Below are the code and all the weights of a small trained network. Each question names an input and a class and asks about switching units off, where a switched-off unit gives its printed mean instead of its output.

import numpy as np


def w(rows, s, z=0):
    codes = np.array(rows[::2]) - 128.0
    scale = np.full(codes.shape[1], s)
    scale[-1] = z or s
    return codes * scale


def f(y):
    return y / 2 * (1 + np.tanh(0.7978845608 * (y + 0.044715 * y**3)))


def log_softmax(a):
    a = a - a.max(-1, keepdims=True)
    return a - np.log(np.exp(a).sum(-1, keepdims=True))


def net(x, mask):
    res = np.array(x, float).reshape(1, 5) / 4 @ E
    y = f(res @ A[0][:, :-1].T + A[0][:, -1])
    res = res + np.where(mask, y, B[0][:, -1]) @ B[0][:, :-1]
    return log_softmax(res[-1] @ U[:, :-1].T + U[:, -1])


A, B = {}, {}
E = w([
[123,157,44,170],'x0',
[181,222,119,101],'x1',
[52,140,90,52],'x2',
[254,49,66,68],'x3',
[138,148,125,123],'x4',
],0.0086)
A[0] = w([
[105,132,130,128,115],'N0',
[147,107,149,116,3],'N1',
[156,67,103,83,116],'N2',
[149,111,111,107,100],'N3',
[151,204,31,172,133],'N4',
[113,135,141,146,131],'N5',
[84,125,94,45,100],'N6',
[161,108,122,108,106],'N7',
[37,78,92,64,90],'N8',
[211,49,79,60,127],'N9',
[98,60,156,140,136],'N10',
[152,88,219,29,148],'N11',
[80,161,158,188,87],'N12',
[109,154,79,77,135],'N13',
[80,140,53,58,117],'N14',
[170,112,124,124,99],'N15',
[84,117,96,70,93],'N16',
[101,80,21,220,164],'N17',
[178,207,151,86,101],'N18',
[87,143,155,101,87],'N19',
[115,133,36,163,181],'N20',
[166,64,96,135,109],'N21',
[104,105,159,78,120],'N22',
[164,143,133,165,165],'N23',
[92,142,158,165,75],'N24',
[95,157,174,145,118],'N25',
[182,106,162,254,102],'N26',
[91,159,155,181,84],'N27',
[186,101,135,49,97],'N28',
[77,127,106,19,60],'N29',
[147,84,98,106,111],'N30',
[85,149,156,195,72],'N31',
[185,101,130,194,73],'N32',
[211,121,196,213,120],'N33',
[58,93,123,174,140],'N34',
[170,91,201,64,85],'N35',
[136,56,49,140,133],'N36',
[117,63,194,98,134],'N37',
[158,164,210,63,131],'N38',
],0.012,0.0047)
B[0] = w([
[148,133,100,90,132],'N0',
[151,100,119,134,123],'N1',
[94,169,84,101,187],'N2',
[66,161,115,122,143],'N3',
[175,80,228,93,186],'N4',
[137,144,112,94,139],'N5',
[126,99,37,210,162],'N6',
[70,162,91,122,151],'N7',
[160,122,98,198,184],'N8',
[66,193,105,52,248],'N9',
[161,114,201,131,171],'N10',
[194,92,179,115,196],'N11',
[89,198,118,75,180],'N12',
[141,117,144,179,154],'N13',
[176,109,105,202,173],'N14',
[77,154,87,127,151],'N15',
[104,137,64,175,152],'N16',
[191,81,239,101,195],'N17',
[165,155,202,161,163],'N18',
[98,110,131,95,145],'N19',
[181,83,253,96,175],'N20',
[96,165,125,104,183],'N21',
[157,81,149,135,148],'N22',
[97,139,137,143,157],'N23',
[56,144,106,102,156],'N24',
[96,149,129,74,165],'N25',
[139,93,52,213,196],'N26',
[79,158,108,79,168],'N27',
[87,143,131,105,188],'N28',
[179,97,44,207,165],'N29',
[80,193,119,83,164],'N30',
[87,147,99,106,173],'N31',
[98,108,74,150,166],'N32',
[128,128,58,249,205],'N33',
[169,195,162,86,182],'N34',
[122,109,177,134,173],'N35',
[130,161,160,82,190],'N36',
[155,121,181,92,177],'N37',
[189,71,190,109,164],'N38',
],0.0075,0.011)
U = w([
[70,214,65,23,4],'0',
[163,115,2,224,110],'1',
[199,93,211,61,81],'2',
[196,152,167,92,220],'3',
],0.0073,0.0034)

Each question gives the input, the list of numbers given to net, and the class t.
The units are the neurons (one row each of A and B). Each row of codes is followed by its name. A weight is (code - 128) times the scale printed after its matrix; where a second scale follows, it is the last column's (A, B and U).
mask holds one flag per neuron, in row order. A switched-off neuron (its flag False) gives its mean, the last column of its row in B, instead of its output. The means were averaged over made-up inputs and are rounded, as every weight is.
A unit's drop is (log p(t) with every unit on - log p(t) with that unit switched off) / (log p(t) with every unit on - log p(t) with every unit switched off).
The circuit of an input: a set's keep is (log p(t) with only the set's units on - log p(t) with every unit switched off) / (log p(t) with every unit on - log p(t) with every unit switched off). Starting from the 12 units with the biggest drops (on a tie, the unit counted first), units are removed one at a time, each time the one whose removal leaves the highest keep (on an exact tie, the one counted first), for as long as the keep stays at least 0.8.
circuit, biggest first: the units of the circuit, biggest drop first
k most important neurons: the k neurons with the biggest drops, biggest first
drop when u is switched off: that unit's drop, to one decimal
input [-4,-6,-7,2,5], class 1: circuit, biggest first -> (N33)
input [-4,-1,-5,0,-5], class 1: circuit, biggest first -> (N33, N26)
input [7,6,-6,4,4], class 2: 3 most important neurons -> (N4, N20, N17)
input [-2,2,-2,-1,-7], class 1: circuit, biggest first -> (N17, N9)
input [-6,7,7,2,-4], class 1: circuit, biggest first -> (N29, N6)
input [-3,-2,-3,-2,-4], class 1: circuit, biggest first -> (N17, N20)
input [6,6,2,3,-1], class 2: circuit, biggest first -> (N4, N20)
input [8,1,8,5,-8], class 1: 4 most important neurons -> (N6, N14, N29, N16)
input [4,8,7,-6,-3], class 3: 2 most important neurons -> (N4, N33)
input [7,0,5,6,-6], class 2: 2 most important neurons -> (N20, N17)
input [6,-2,-2,5,8], class 2: 4 most important neurons -> (N17, N20, N4, N12)
input [8,-1,-6,-1,-1], class 2: 2 most important neurons -> (N17, N4)
input [5,-2,1,-4,1], class 2: 3 most important neurons -> (N17, N9, N20)
input [7,7,2,6,-7], class 2: circuit, biggest first -> (N4)
input [7,-7,2,7,5], class 0: 3 most important neurons -> (N9, N2, N30)
input [-3,-7,0,7,-8], class 0: 2 most important neurons -> (N9, N2)
input [7,-2,-6,4,2], class 2: 4 most important neurons -> (N17, N20, N4, N36)
input [7,8,5,-1,-7], class 3: drop when N21 is switched off -> 0.0
input [0,0,6,8,0], class 0: drop when N9 is switched off -> 0.9
input [-8,-6,-2,-8,-2], class 0: circuit, biggest first -> (N12)
input [-4,-2,-4,-5,-1], class 0: drop when N30 is switched off -> -0.1
